Here is a tiny trained network, its code and every weight. The questions are about switching its units off for an input and a class, where a switched-off unit gives its printed mean instead of its output.

import numpy as np


def w(rows, s, z=0):
    codes = np.array(rows[::2]) - 128.0
    scale = np.full(codes.shape[1], s)
    scale[-1] = z or s
    return codes * scale


def f(y):
    return np.maximum(y, 0)


def log_softmax(a):
    a = a - a.max(-1, keepdims=True)
    return a - np.log(np.exp(a).sum(-1, keepdims=True))


def net(x, mask):
    res = np.array(x, float).reshape(1, 6) / 4 @ E
    y = f(res @ A[0][:, :-1].T + A[0][:, -1])
    res = res + np.where(mask, y, B[0][:, -1]) @ B[0][:, :-1]
    return log_softmax(res[-1] @ U[:, :-1].T + U[:, -1])


A, B = {}, {}
E = w([
[122,121,131,128,134],'x0',
[105,115,122,118,135],'x1',
[200,58,1,212,130],'x2',
[29,173,72,165,155],'x3',
[74,80,113,76,46],'x4',
[133,128,129,132,123],'x5',
],0.0063)
A[0] = w([
[83,225,68,145,146,193],'n1',
[86,101,109,114,2,123],'n2',
[141,109,189,88,131,31],'n3',
[128,81,78,131,144,27],'n4',
[107,92,54,176,149,25],'n5',
[135,125,132,148,186,86],'n6',
[172,56,55,163,129,55],'n7',
[158,213,134,194,172,121],'n8',
[88,165,179,18,146,71],'n9',
[23,150,100,206,135,150],'n10',
[189,134,171,82,121,112],'n11',
[95,181,109,183,105,178],'n12',
[178,208,144,154,227,82],'n13',
[108,159,196,75,187,5],'n14',
],0.01,0.0022)
B[0] = w([
[210,75,180,31,148,206],'n1',
[88,69,90,162,71,227],'n2',
[135,150,163,102,85,182],'n3',
[85,224,90,171,106,168],'n4',
[163,191,149,161,200,191],'n5',
[38,89,61,222,106,154],'n6',
[126,224,52,169,196,233],'n7',
[27,44,110,111,114,197],'n8',
[134,254,95,186,74,253],'n9',
[210,86,206,72,175,212],'n10',
[153,114,160,99,160,202],'n11',
[156,116,185,118,225,177],'n12',
[33,64,75,122,19,211],'n13',
[68,206,61,169,103,211],'n14',
],0.007,0.0055)
U = w([
[122,255,71,194,118,3],'0',
[94,56,91,166,50,230],'1',
[210,120,183,100,136,209],'2',
],0.0062,0.0018)

Each question gives the input, the list of numbers given to net, and the class t.
The units are the neurons (one row each of A and B). Each row of codes is followed by its name. A weight is (code - 128) times the scale printed after its matrix; where a second scale follows, it is the last column's (A, B and U).
mask holds one flag per neuron, in row order. A switched-off neuron (its flag False) gives its mean, the last column of its row in B, instead of its output. The means were averaged over made-up inputs and are rounded, as every weight is.
A unit's drop is (log p(t) with every unit on - log p(t) with that unit switched off) / (log p(t) with every unit on - log p(t) with every unit switched off).
The circuit of an input: a set's keep is (log p(t) with only the set's units on - log p(t) with every unit switched off) / (log p(t) with every unit on - log p(t) with every unit switched off). Starting from the 12 units with the biggest drops (on a tie, the unit counted first), units are removed one at a time, each time the one whose removal leaves the highest keep (on an exact tie, the one counted first), for as long as the keep stays at least 0.8.
circuit, biggest first: the units of the circuit, biggest drop first
most important unit: the unit with the biggest drop
top k neurons: the k neurons with the biggest drops, biggest first
drop when u is switched off: that unit's drop, to one decimal
input [2,-2,8,-6,0,4], class 0: circuit, biggest first => n7
input [-5,8,-3,4,3,0], class 2: circuit, biggest first => n10; n1; n13
input [7,4,3,5,-2,-8], class 2: circuit, biggest first => n10; n1; n14
input [1,6,-3,-1,-6,0], class 1: circuit, biggest first => n13; n7; n8
input [8,4,4,7,-3,6], class 2: circuit, biggest first => n10; n1
input [4,-7,0,8,-8,-8], class 1: circuit, biggest first => n13; n8
input [5,-8,-5,1,-8,-5], class 1: top 3 neurons => n13; n8; n7
input [1,2,-2,8,4,5], class 2: circuit, biggest first => n10; n1
input [0,-6,8,2,6,0], class 0: top 3 neurons => n7; n5; n4
input [7,-2,4,1,-8,-8], class 1: top 3 neurons => n13; n8; n9
input [-6,5,-8,-4,-2,-2], class 0: top 2 neurons => n9; n14
input [4,-1,-4,8,-7,-2], class 2: top 3 neurons => n1; n10; n12
input [6,4,-7,8,4,-6], class 2: top 4 neurons => n10; n1; n7; n12
input [4,-1,7,-5,4,-1], class 0: top 2 neurons => n7; n4
input [-2,3,-7,8,4,-1], class 2: most important unit => n10
input [-4,-6,-8,-4,2,1], class 0: top 2 neurons => n9; n14
input [2,1,4,7,2,-3], class 2: drop when n1 is switched off => 0.2
input [7,6,8,-3,-2,4], class 0: drop when n7 is switched off => 0.3
input [2,-1,6,8,1,4], class 2: drop when n1 is switched off => 0.3
